Here is a tiny trained network, its code and every weight. The questions are about switching its units off for an input and a class, where a switched-off unit gives its printed mean instead of its output.

import numpy as np


def w(rows, s, z=0):
    codes = np.array(rows[::2]) - 128.0
    scale = np.full(codes.shape[1], s)
    scale[-1] = z or s
    return codes * scale


def f(y):
    return np.maximum(y, 0)


def log_softmax(a):
    a = a - a.max(-1, keepdims=True)
    return a - np.log(np.exp(a).sum(-1, keepdims=True))


def net(x, mask):
    res = np.array(x, float).reshape(1, 4) / 4 @ E
    y = f(res @ A[0][:, :-1].T + A[0][:, -1])
    res = res + np.where(mask, y, B[0][:, -1]) @ B[0][:, :-1]
    return log_softmax(res[-1] @ U[:, :-1].T + U[:, -1])


A, B = {}, {}
E = w([
[183,126,114],'x0',
[239,239,109],'x1',
[18,179,57],'x2',
[247,72,1],'x3',
],0.0088)
A[0] = w([
[152,235,135,109],'n1',
[181,165,140,255],'n2',
[122,171,201,189],'n3',
[68,77,174,194],'n4',
[94,66,179,183],'n5',
[96,2,69,198],'n6',
],0.014,0.0043)
B[0] = w([
[30,160,154,204],'n1',
[154,248,13,208],'n2',
[171,206,244,211],'n3',
[124,3,197,237],'n4',
[133,28,157,222],'n5',
[118,31,39,255],'n6',
],0.0076,0.012)
U = w([
[242,72,25,164],'0',
[179,64,246,75],'1',
[42,27,120,4],'2',
[55,180,148,226],'3',
],0.011,0.0042)

Each question gives the input, the list of numbers given to net, and the class t.
The units are the neurons (one row each of A and B). Each row of codes is followed by its name. A weight is (code - 128) times the scale printed after its matrix; where a second scale follows, it is the last column's (A, B and U).
mask holds one flag per neuron, in row order. A switched-off neuron (its flag False) gives its mean, the last column of its row in B, instead of its output. The means were averaged over made-up inputs and are rounded, as every weight is.
A unit's drop is (log p(t) with every unit on - log p(t) with that unit switched off) / (log p(t) with every unit on - log p(t) with every unit switched off).
The circuit of an input: a set's keep is (log p(t) with only the set's units on - log p(t) with every unit switched off) / (log p(t) with every unit on - log p(t) with every unit switched off). Starting from all 6 units, units are removed one at a time, each time the one whose removal leaves the highest keep (on an exact tie, the one counted first), for as long as the keep stays at least 0.8.
units of the circuit, in order: the units of the circuit, biggest drop first
most important unit: the unit with the biggest drop
k most important neurons: the k neurons with the biggest drops, biggest first
drop when u is switched off: that unit's drop, to one decimal
input [-8,0,8,-7], class 1: most important unit	n4
input [8,-1,6,-7], class 1: 2 most important neurons	(n2, n4)
input [0,1,3,-1], class 3: units of the circuit, in order	(n6, n4)
input [6,0,-7,-1], class 0: 2 most important neurons	(n2, n4)
input [-4,-4,5,-7], class 1: units of the circuit, in order	(n3, n6, n4)
input [-7,3,-2,-2], class 3: units of the circuit, in order	(n4, n5)
input [-8,-8,-5,-4], class 1: units of the circuit, in order	(n3, n4)
input [7,1,-7,-2], class 0: 4 most important neurons	(n2, n4, n1, n5)
input [-1,6,2,1], class 3: 2 most important neurons	(n1, n6)
input [-7,5,7,3], class 3: drop when n1 is switched off	0.1
input [2,3,7,2], class 3: drop when n6 is switched off	0.4
input [-4,-4,5,-8], class 1: drop when n3 is switched off	0.2
input [-4,-2,4,-8], class 1: drop when n3 is switched off	0.1
input [2,7,7,1], class 3: units of the circuit, in order	(n1)
